Below is a small trained network, with its code and all its weights. Each question gives an input and a class and asks what happens when units are switched off, that is, made to give their printed mean instead of their output.

import numpy as np


def w(rows, s, z=0):
    codes = np.array(rows[::2]) - 128.0
    scale = np.full(codes.shape[1], s)
    scale[-1] = z or s
    return codes * scale


def norm(h):
    return h / np.sqrt((h * h).mean(-1, keepdims=True) + 1e-5)


def f(y):
    return y / 2 * (1 + np.tanh(0.7978845608 * (y + 0.044715 * y**3)))


def log_softmax(a):
    a = a - a.max(-1, keepdims=True)
    return a - np.log(np.exp(a).sum(-1, keepdims=True))


def net(x, mask):
    res = np.array(x, float).reshape(1, 5) / 4 @ E
    u = 0
    for l in range(2):
        y = f(norm(res) @ A[l][:, :-1].T + A[l][:, -1])
        res = res + np.where(mask[u : u + 12], y, B[l][:, -1]) @ B[l][:, :-1]
        u += 12
    return log_softmax(norm(res)[-1] @ U[:, :-1].T + U[:, -1])


A, B = {}, {}
E = w([
[53,48,140,121,118,128,124,137,55,142],'x0',
[180,114,221,205,174,147,133,192,112,126],'x1',
[129,185,97,196,129,160,116,88,41,124],'x2',
[57,199,201,103,122,127,95,116,136,119],'x3',
[221,92,209,81,15,195,52,6,122,176],'x4',
],0.0025)
A[0] = w([
[56,216,248,101,94,121,148,97,125,109,56],'0.n0',
[197,69,86,145,107,111,157,115,114,115,7],'0.n1',
[197,70,80,145,113,135,160,126,117,120,23],'0.n2',
[141,183,114,167,101,155,129,92,51,118,40],'0.n3',
[192,93,253,193,132,150,135,149,105,80,47],'0.n4',
[214,222,133,121,127,150,170,85,219,107,39],'0.n5',
[124,60,175,60,90,138,146,169,234,117,43],'0.n6',
[140,182,106,170,88,162,133,104,50,123,44],'0.n7',
[195,70,86,142,103,127,169,118,116,113,16],'0.n8',
[48,13,178,109,114,151,156,90,58,122,24],'0.n9',
[203,98,202,90,90,136,122,36,90,109,49],'0.n10',
[89,120,50,54,74,142,128,26,145,77,20],'0.n11',
],0.0057,0.002)
B[0] = w([
[119,64,61,113,193,181,62,156,173,137,197],'0.n0',
[112,100,89,117,156,151,79,124,155,136,145],'0.n1',
[87,121,145,108,173,162,68,155,153,127,150],'0.n2',
[136,94,159,116,178,75,131,91,125,110,167],'0.n3',
[96,194,101,77,118,90,152,110,124,247,212],'0.n4',
[165,119,111,142,84,77,64,175,61,108,199],'0.n5',
[130,109,168,160,203,80,129,54,82,112,197],'0.n6',
[140,95,163,131,189,72,135,104,129,108,168],'0.n7',
[105,111,110,110,160,151,73,135,160,133,147],'0.n8',
[214,157,100,146,88,78,56,172,99,90,208],'0.n9',
[90,93,156,181,86,166,190,158,167,76,254],'0.n10',
[107,180,139,115,139,111,163,148,126,241,231],'0.n11',
],0.011,0.0039)
A[1] = w([
[135,101,120,69,182,201,74,94,129,118,27],'1.n0',
[189,131,184,112,34,249,172,54,149,108,47],'1.n1',
[146,130,85,71,185,250,46,87,158,107,42],'1.n2',
[70,183,86,141,112,198,245,157,123,2,122],'1.n3',
[236,195,122,100,75,131,69,115,62,71,5],'1.n4',
[200,150,102,75,68,118,54,151,69,58,9],'1.n5',
[133,157,106,115,147,124,130,128,137,96,101],'1.n6',
[188,125,165,102,116,178,96,107,121,157,103],'1.n7',
[155,86,120,160,137,173,135,107,112,49,124],'1.n8',
[187,131,185,78,207,119,147,5,93,60,21],'1.n9',
[161,200,107,27,118,169,193,92,79,231,7],'1.n10',
[150,96,142,133,172,122,156,14,74,112,30],'1.n11',
],0.0073,0.0013)
B[1] = w([
[134,125,51,136,143,166,131,154,193,134,160],'1.n0',
[105,74,158,140,84,86,184,173,222,75,182],'1.n1',
[114,44,63,90,181,224,79,150,181,129,189],'1.n2',
[107,51,218,147,38,131,188,144,246,85,207],'1.n3',
[129,129,120,139,59,132,68,227,48,96,197],'1.n4',
[218,144,166,174,66,120,93,143,80,113,215],'1.n5',
[132,23,166,165,69,89,71,82,130,248,125],'1.n6',
[109,177,41,152,254,4,204,210,127,25,124],'1.n7',
[85,181,142,97,99,115,161,128,140,224,159],'1.n8',
[146,61,217,167,167,147,135,14,78,103,196],'1.n9',
[87,215,170,91,133,172,204,152,92,217,252],'1.n10',
[156,110,154,125,179,125,116,78,126,71,179],'1.n11',
],0.0079,0.0033)
U = w([
[87,83,180,159,43,121,215,164,223,79,158],'0',
[94,235,125,84,147,108,189,148,96,240,168],'1',
[206,142,108,164,61,88,45,191,47,81,160],'2',
[112,72,28,97,207,204,61,143,197,125,158],'3',
[146,90,199,149,212,85,144,2,90,80,142],'4',
[122,150,124,117,113,203,131,103,97,113,98],'5',
[134,213,36,95,90,175,157,34,129,17,1],'6',
[132,217,25,83,94,161,164,32,128,2,14],'7',
],0.008,0.004)

Each question gives the input, the list of numbers given to net, and the class t.
The units are the neurons (one row each of A and B). Each row of codes is followed by its name. A weight is (code - 128) times the scale printed after its matrix; where a second scale follows, it is the last column's (A, B and U).
mask holds one flag per neuron, layer by layer. A switched-off neuron (its flag False) gives its mean, the last column of its row in B, instead of its output. The means were averaged over made-up inputs and are rounded, as every weight is.
A unit's drop is (log p(t) with every unit on - log p(t) with that unit switched off) / (log p(t) with every unit on - log p(t) with every unit switched off).
The circuit of an input: a set's keep is (log p(t) with only the set's units on - log p(t) with every unit switched off) / (log p(t) with every unit on - log p(t) with every unit switched off). Starting from the 12 units with the biggest drops (on a tie, the unit counted first), units are removed one at a time, each time the one whose removal leaves the highest keep (on an exact tie, the one counted first), for as long as the keep stays at least 0.8.
units of the circuit, in order: the units of the circuit, biggest drop first
top k neurons: the k neurons with the biggest drops, biggest first
k most important neurons of layer l: the k neurons of layer l with the biggest drops, biggest first
input [3,7,-8,-3,-5], class 4: 2 most important neurons of layer 0	[0.n6; 0.n11]
input [-4,5,3,1,-1], class 1: units of the circuit, in order	[0.n4]
input [-8,5,-5,-5,0], class 2: top 2 neurons	[0.n5; 0.n11]
input [-5,5,8,4,3], class 4: top 2 neurons	[0.n3; 0.n7]
input [1,5,6,0,6], class 0: top 4 neurons	[0.n10; 0.n6; 0.n11; 1.n1]
input [-6,6,2,8,0], class 3: top 4 neurons	[0.n0; 0.n11; 0.n9; 1.n2]
input [4,3,6,-3,4], class 4: top 2 neurons	[0.n7; 0.n3]
input [-2,-4,8,-8,8], class 0: 3 most important neurons of layer 0	[0.n10; 0.n0; 0.n6]
input [6,1,3,-5,6], class 0: 3 most important neurons of layer 1	[1.n1; 1.n8; 1.n4]
input [7,2,-5,-6,-6], class 2: top 3 neurons	[0.n10; 0.n9; 0.n0]
input [-7,1,-8,-3,6], class 4: top 4 neurons	[0.n6; 0.n9; 0.n10; 1.n9]
input [8,-1,7,2,-4], class 2: top 2 neurons	[0.n9; 0.n6]
input [-7,-5,2,-3,-2], class 2: top 2 neurons	[0.n5; 0.n4]
input [6,-2,4,-6,8], class 0: top 3 neurons	[0.n10; 0.n5; 0.n0]
input [-5,0,-1,5,-3], class 2: 2 most important neurons of layer 1	[1.n5; 1.n4]
input [-6,7,0,6,-2], class 1: top 3 neurons	[0.n4; 0.n9; 1.n10]
input [6,0,5,-7,-4], class 3: top neuron	[0.n5]
input [1,-4,1,1,5], class 0: 2 most important neurons of layer 0	[0.n10; 0.n4]
input [-6,1,-7,-6,1], class 4: top 3 neurons	[0.n6; 0.n9; 0.n0]
input [1,5,-3,8,1], class 3: top neuron	[0.n0]
input [-7,4,8,3,-5], class 4: 2 most important neurons of layer 1	[1.n9; 1.n11]
input [-5,-6,1,-7,7], class 0: 2 most important neurons of layer 0	[0.n10; 0.n0]
input [3,8,7,5,-1], class 1: 2 most important neurons of layer 0	[0.n4; 0.n6]
input [-1,5,2,-5,7], class 0: 3 most important neurons of layer 0	[0.n10; 0.n11; 0.n0]
input [5,-8,7,6,6], class 1: 2 most important neurons of layer 0	[0.n11; 0.n6]
input [0,-8,-6,-7,-5], class 1: units of the circuit, in order	[0.n10; 0.n11]
input [-3,-7,-8,-8,-6], class 3: 2 most important neurons of layer 0	[0.n10; 0.n4]
input [-3,-7,4,2,-8], class 0: units of the circuit, in order	[1.n3]
